Below are the code and all the weights of a small trained network. Each question names an input and a class and asks about switching units off, where a switched-off unit gives its printed mean instead of its output.

import numpy as np


def w(rows, s, z=0):
    codes = np.array(rows[::2]) - 128.0
    scale = np.full(codes.shape[1], s)
    scale[-1] = z or s
    return codes * scale


def f(y):
    return np.maximum(y, 0)


def log_softmax(a):
    a = a - a.max(-1, keepdims=True)
    return a - np.log(np.exp(a).sum(-1, keepdims=True))


def net(x, mask):
    res = np.array(x, float).reshape(1, 6) / 4 @ E
    y = f(res @ A[0][:, :-1].T + A[0][:, -1])
    res = res + np.where(mask, y, B[0][:, -1]) @ B[0][:, :-1]
    return log_softmax(res[-1] @ U[:, :-1].T + U[:, -1])


A, B = {}, {}
E = w([
[128,128,129],'x0',
[128,128,129],'x1',
[203,103,255],'x2',
[76,234,191],'x3',
[15,45,195],'x4',
[127,127,129],'x5',
],0.0076)
A[0] = w([
[4,35,181,200],'n0',
[139,53,44,218],'n1',
[93,196,90,254],'n2',
[208,99,235,165],'n3',
[187,81,123,243],'n4',
[114,232,213,157],'n5',
],0.017,0.0052)
B[0] = w([
[37,1,203,249],'n0',
[162,44,48,212],'n1',
[72,194,40,193],'n2',
[203,140,243,226],'n3',
[228,114,119,196],'n4',
[96,232,195,208],'n5',
],0.024,0.016)
U = w([
[191,115,23,165],'0',
[253,130,126,216],'1',
[108,35,88,121],'2',
[181,48,181,47],'3',
[77,208,62,133],'4',
[163,217,163,113],'5',
[3,135,119,231],'6',
[86,140,213,3],'7',
],0.0077,0.0024)

Each question gives the input, the list of numbers given to net, and the class t.
The units are the neurons (one row each of A and B). Each row of codes is followed by its name. A weight is (code - 128) times the scale printed after its matrix; where a second scale follows, it is the last column's (A, B and U).
mask holds one flag per neuron, in row order. A switched-off neuron (its flag False) gives its mean, the last column of its row in B, instead of its output. The means were averaged over made-up inputs and are rounded, as every weight is.
A unit's drop is (log p(t) with every unit on - log p(t) with that unit switched off) / (log p(t) with every unit on - log p(t) with every unit switched off).
The circuit of an input: a set's keep is (log p(t) with only the set's units on - log p(t) with every unit switched off) / (log p(t) with every unit on - log p(t) with every unit switched off). Starting from all 6 units, units are removed one at a time, each time the one whose removal leaves the highest keep (on an exact tie, the one counted first), for as long as the keep stays at least 0.8.
units of the circuit, in order: the units of the circuit, biggest drop first
most important unit: the unit with the biggest drop
top k neurons: the k neurons with the biggest drops, biggest first
drop of u: that unit's drop, to one decimal
input [-1,-2,-7,0,-5,-1], class 0: top 2 neurons => n5; n0
input [-8,2,0,-5,2,-1], class 2: top neuron => n3
input [-4,-5,1,-5,-3,3], class 1: top 2 neurons => n0; n2
input [-4,-5,5,1,-3,-6], class 5: units of the circuit, in order => n0; n1
input [1,7,0,3,1,3], class 6: top 2 neurons => n3; n4
input [2,-3,-5,4,0,2], class 4: units of the circuit, in order => n0; n2
input [-7,-6,-7,0,7,-7], class 2: top 2 neurons => n5; n1
input [-5,-7,8,2,4,7], class 7: top 2 neurons => n5; n1
input [-2,2,8,5,-2,3], class 5: units of the circuit, in order => n0; n5
input [7,0,0,5,-7,-3], class 4: top 3 neurons => n3; n0; n2
input [1,0,-4,2,5,6], class 6: top 3 neurons => n4; n1; n3
input [4,-2,-3,7,-7,4], class 4: top 2 neurons => n2; n0
input [3,5,-1,5,-4,-3], class 4: top 3 neurons => n0; n3; n2
input [8,4,-8,-2,7,-7], class 2: most important unit => n1
input [-2,-1,-3,0,-1,1], class 0: top 2 neurons => n0; n5
input [-4,2,-6,7,-7,1], class 4: drop of n0 => 0.1
input [5,6,7,-6,-5,0], class 1: drop of n5 => 0.0
input [1,1,6,4,-1,-6], class 5: drop of n0 => 0.8
input [4,3,-6,1,-3,0], class 4: top 3 neurons => n0; n2; n4
input [6,8,-1,8,5,1], class 6: most important unit => n3
